Below is a small trained network, with its code and all its weights. Each question gives an input and a target symbol and asks what happens when units are switched off, that is, made to give their printed mean instead of their output.

import numpy as np


def w(rows, s, z=0):
    codes = np.array(rows[::2]) - 128.0
    scale = np.full(codes.shape[1], s)
    scale[-1] = z or s
    return codes * scale


def f(y):
    return np.maximum(y, 0)


def softmax(a):
    e = np.exp(a - a.max(-1, keepdims=True))
    return e / e.sum(-1, keepdims=True)


def log_softmax(a):
    a = a - a.max(-1, keepdims=True)
    return a - np.log(np.exp(a).sum(-1, keepdims=True))


def net(x, mask):
    ids = ['αβεζηπτφ'.index(c) for c in x.split()]
    T = len(ids)
    res = E[ids] + P[:T]
    u = 0
    for l in range(2):
        r = res
        for j in range(3):
            rows = slice(3 * j, 3 * j + 3)
            q, k, v = (r @ M[l][rows].T for M in (Q, K, V))
            z = softmax(np.where(np.tri(T) > 0, q @ k.T / 3**0.5, -1e9)) @ v
            o = O[l][rows]
            res = res + np.where(mask[u + j], z, o[:, -1]) @ o[:, :-1]
        u += 3
        y = f(res @ A[l][:, :-1].T + A[l][:, -1])
        res = res + np.where(mask[u : u + 4], y, B[l][:, -1]) @ B[l][:, :-1]
        u += 4
    return log_softmax(res[-1] @ U[:, :-1].T + U[:, -1])


Q, K, V, O, A, B = {}, {}, {}, {}, {}, {}
E = w([
[140,139,151,169,167,152,65,75,206,141],'α',
[209,135,148,179,154,55,235,129,104,222],'β',
[136,104,131,44,103,143,203,29,124,190],'ε',
[155,45,185,142,148,250,96,86,53,70],'ζ',
[163,250,176,42,62,168,78,162,144,124],'η',
[68,110,166,238,94,171,139,157,119,152],'π',
[89,189,82,100,146,197,230,183,145,105],'τ',
[109,145,130,95,171,111,133,125,55,9],'φ',
],0.018)
P = w([
[217,97,51,143,46,110,156,56,180,83],'0',
[166,116,56,155,105,171,137,144,192,83],'1',
[156,128,81,140,131,151,121,128,146,89],'2',
[131,136,100,139,143,149,121,121,122,102],'3',
[114,140,122,135,158,148,119,118,103,116],'4',
[99,144,143,135,172,150,118,120,95,130],'5',
[80,151,162,131,188,151,117,119,89,137],'6',
[67,154,182,125,200,153,121,129,90,148],'7',
[49,161,201,119,205,158,117,126,86,157],'8',
[41,161,230,121,212,159,126,131,85,158],'9',
[19,175,251,119,204,159,125,142,93,178],'10',
],0.012)
Q[0] = w([
[116,111,141,110,197,151,100,83,145,214],'0.h1',
[104,70,77,89,2,72,108,119,136,195],'0.h1',
[101,101,131,66,112,139,219,59,159,166],'0.h1',
[108,146,142,131,114,7,110,104,193,186],'0.h2',
[114,88,205,83,142,93,224,66,176,162],'0.h2',
[197,39,116,136,111,30,166,169,109,183],'0.h2',
[132,122,106,124,131,156,132,137,118,132],'0.h3',
[250,167,99,153,133,138,140,148,144,151],'0.h3',
[76,24,104,112,82,79,109,164,170,96],'0.h3',
],0.0073)
K[0] = w([
[123,163,161,106,117,180,94,94,173,134],'0.h1',
[255,134,39,161,46,150,121,149,173,110],'0.h1',
[184,181,177,114,73,137,128,176,109,135],'0.h1',
[55,99,73,213,203,115,103,71,156,167],'0.h2',
[59,170,112,82,217,169,140,57,67,170],'0.h2',
[106,35,40,193,188,139,224,123,89,127],'0.h2',
[124,117,112,151,107,119,95,150,124,117],'0.h3',
[100,96,71,166,123,121,151,92,120,109],'0.h3',
[148,113,117,179,68,138,208,83,166,56],'0.h3',
],0.0074)
V[0] = w([
[80,166,166,100,126,143,99,139,132,181],'0.h1',
[105,125,95,182,145,134,165,59,151,111],'0.h1',
[138,160,139,123,84,100,80,145,113,137],'0.h1',
[129,169,139,116,123,109,79,142,104,179],'0.h2',
[181,171,166,115,132,97,77,160,146,114],'0.h2',
[149,113,127,198,145,91,144,116,115,109],'0.h2',
[86,137,76,150,123,154,182,116,178,89],'0.h3',
[203,120,161,72,2,80,84,202,184,105],'0.h3',
[202,91,167,186,76,95,173,87,119,83],'0.h3',
],0.0076)
O[0] = w([
[155,140,161,102,144,115,140,77,131,90,122],'0.h1',
[121,190,129,187,43,127,86,143,71,105,146],'0.h1',
[68,96,147,95,144,37,128,88,169,71,101],'0.h1',
[150,42,254,94,50,94,180,88,158,58,189],'0.h2',
[187,67,207,143,112,136,201,166,238,183,254],'0.h2',
[176,185,121,184,93,192,88,146,27,81,5],'0.h2',
[146,83,100,132,95,196,144,78,126,127,118],'0.h3',
[138,100,84,140,98,94,47,249,60,192,203],'0.h3',
[115,67,106,18,121,101,106,152,189,166,112],'0.h3',
],0.0064,0.0065)
A[0] = w([
[147,126,138,129,195,125,2,108,137,83,176],'0.n1',
[152,109,125,170,103,44,83,72,129,83,4],'0.n2',
[35,150,92,131,154,121,162,187,26,152,139],'0.n3',
[52,164,127,102,162,136,114,210,63,166,228],'0.n4',
],0.0072,0.0047)
B[0] = w([
[254,67,173,124,103,55,104,94,127,88,197],'0.n1',
[110,165,31,129,194,188,157,127,79,70,130],'0.n2',
[216,135,147,76,44,176,154,78,111,143,202],'0.n3',
[90,65,234,172,69,84,169,132,66,77,253],'0.n4',
],0.0089,0.0046)
Q[1] = w([
[27,191,57,112,156,149,107,213,126,53],'1.h1',
[170,71,195,182,107,220,97,100,90,247],'1.h1',
[71,47,43,198,181,133,179,111,116,95],'1.h1',
[255,146,206,92,27,89,226,97,177,108],'1.h2',
[139,164,139,61,72,132,135,124,98,132],'1.h2',
[137,108,158,83,76,150,97,92,156,71],'1.h2',
[117,144,116,121,131,198,212,187,102,102],'1.h3',
[91,203,72,217,160,82,66,152,152,96],'1.h3',
[135,239,79,107,184,185,165,155,187,157],'1.h3',
],0.0077)
K[1] = w([
[164,102,1,136,117,88,113,143,138,128],'1.h1',
[106,175,214,91,145,110,183,81,93,98],'1.h1',
[156,166,89,122,7,136,100,121,130,89],'1.h1',
[89,142,246,114,184,148,137,89,110,162],'1.h2',
[122,108,147,171,180,118,125,111,172,135],'1.h2',
[113,134,140,160,177,127,154,103,114,168],'1.h2',
[87,122,93,177,187,113,160,84,139,125],'1.h3',
[153,129,48,110,91,134,101,160,134,141],'1.h3',
[146,75,47,166,87,147,93,136,84,79],'1.h3',
],0.011)
V[1] = w([
[131,167,169,143,138,184,38,140,123,231],'1.h1',
[95,91,126,109,179,209,207,83,172,202],'1.h1',
[141,208,126,87,134,221,163,231,153,118],'1.h1',
[242,172,112,84,162,59,162,88,203,171],'1.h2',
[229,165,129,208,157,95,148,195,26,110],'1.h2',
[178,72,99,107,160,180,2,122,92,88],'1.h2',
[93,75,142,100,45,117,111,99,170,186],'1.h3',
[121,112,120,30,124,164,140,184,185,76],'1.h3',
[132,117,134,194,117,124,96,109,243,85],'1.h3',
],0.0072)
O[1] = w([
[73,103,130,119,178,90,102,188,103,149,146],'1.h1',
[130,108,133,160,145,143,58,115,129,193,151],'1.h1',
[110,58,122,131,130,138,112,72,120,92,163],'1.h1',
[91,184,188,132,32,90,141,141,108,111,152],'1.h2',
[75,105,151,123,119,158,66,133,177,109,101],'1.h2',
[128,144,245,119,194,157,156,86,111,170,67],'1.h2',
[131,145,104,146,155,117,113,121,123,110,253],'1.h3',
[130,82,157,146,132,130,144,69,121,110,181],'1.h3',
[98,181,150,155,156,143,120,122,125,43,122],'1.h3',
],0.013,0.0056)
A[1] = w([
[80,118,94,118,111,196,143,129,88,148,3],'1.n1',
[116,142,115,147,116,118,111,22,122,83,36],'1.n2',
[105,187,125,1,123,70,136,68,133,144,84],'1.n3',
[170,140,81,60,164,197,78,178,125,114,128],'1.n4',
],0.0075,0.0035)
B[1] = w([
[173,51,253,123,124,32,105,123,129,197,159],'1.n1',
[89,151,53,103,116,166,71,96,141,116,201],'1.n2',
[124,190,122,155,193,172,77,208,182,101,252],'1.n3',
[85,179,27,84,166,127,88,124,141,102,185],'1.n4',
],0.011,0.0046)
U = w([
[69,60,129,101,161,23,159,85,51,81,245],'α',
[235,136,98,188,127,88,130,134,1,152,198],'β',
[123,131,61,126,201,110,102,133,137,108,255],'ε',
[129,84,174,135,194,152,154,175,151,166,37],'ζ',
[59,159,134,252,131,182,141,151,61,107,202],'η',
[161,120,94,139,131,191,228,126,227,112,96],'π',
[109,97,159,67,93,116,44,192,161,134,7],'τ',
[161,107,112,174,121,77,81,37,135,124,27],'φ',
],0.0078,0.0025)

Each question gives the input, a string of symbols that net reads in full, and the target symbol t.
The units are the heads (3 rows each of Q, K, V and O) and the neurons (one row each of A and B). Each row of codes is followed by its name. A weight is (code - 128) times the scale printed after its matrix; where a second scale follows, it is the last column's (O, A, B and U).
mask holds one flag per unit, layer by layer, with each layer's heads first. A switched-off unit (its flag False) gives its mean, the last column of its rows in O or B, instead of its output. The means were averaged over made-up inputs and are rounded, as every weight is.
A unit's drop is (log p(t) with every unit on - log p(t) with that unit switched off) / (log p(t) with every unit on - log p(t) with every unit switched off).
The circuit of an input: a set's keep is (log p(t) with only the set's units on - log p(t) with every unit switched off) / (log p(t) with every unit on - log p(t) with every unit switched off). Starting from the 12 units with the biggest drops (on a tie, the unit counted first), units are removed one at a time, each time the one whose removal leaves the highest keep (on an exact tie, the one counted first), for as long as the keep stays at least 0.8.
circuit, biggest first: the units of the circuit, biggest drop first
unit that matters most: the unit with the biggest drop
k most important neurons: the k neurons with the biggest drops, biggest first
k most important neurons of layer l: the k neurons of layer l with the biggest drops, biggest first
heads that matter: for each layer, one digit per head in row order, 1 if its drop is at least 0.15 and else 0, layers parted by /
input τ ζ φ φ β η η π, target α: circuit, biggest first : [1.h1]
input τ π φ α ε π ε ε η η ζ, target α: heads that matter : 011 / 101
input ζ ε η ζ β ζ η α π ε, target ε: circuit, biggest first : [0.h1 1.n3 0.h2]
input π ζ π τ ζ β τ φ, target φ: 2 most important neurons of layer 0 : [0.n3 0.n4]
input ζ β ε α β, target η: heads that matter : 011 / 010
input ζ φ η η ε ζ, target β: circuit, biggest first : [0.h1 1.h2]
input α ζ α β β ε, target τ: heads that matter : 010 / 011
input ζ α π π α, target ε: circuit, biggest first : [0.n4 0.h2 1.h2 0.n1]
input β ε ε ζ η ζ, target ζ: heads that matter : 010 / 010
input η β η φ ζ ε, target ζ: heads that matter : 011 / 011
input η ε ε, target ε: 2 most important neurons : [1.n3 1.n2]
input φ β ζ π, target ζ: circuit, biggest first : [1.h2 0.h2 0.n3 1.n1]
input η β φ π β β η ζ ζ β β, target τ: heads that matter : 111 / 011
input ε η ζ η ζ α, target ζ: circuit, biggest first : [1.h2]
input η ζ τ η, target φ: circuit, biggest first : [1.h1 1.h3 0.h3]
input φ τ ε τ α α ε β ζ, target τ: circuit, biggest first : [1.h2 1.h3]
input τ β β τ ζ ζ η ζ η ζ ζ, target ζ: heads that matter : 000 / 010
input π β φ α ζ, target η: heads that matter : 011 / 011
input ζ η η ε τ ε, target φ: circuit, biggest first : [1.h1 0.h2]
input β β π, target τ: circuit, biggest first : [0.h2 1.h2 1.h3]
input ζ α ζ, target η: unit that matters most : 1.h3
input ε β τ ζ η ε φ η, target π: heads that matter : 010 / 100
input ε π η φ β β ε η, target β: heads that matter : 100 / 110
input π π β ε ε, target β: heads that matter : 100 / 111
input η η ζ, target α: heads that matter : 111 / 101
input φ β φ φ α ζ η ζ τ η β, target α: heads that matter : 101 / 110
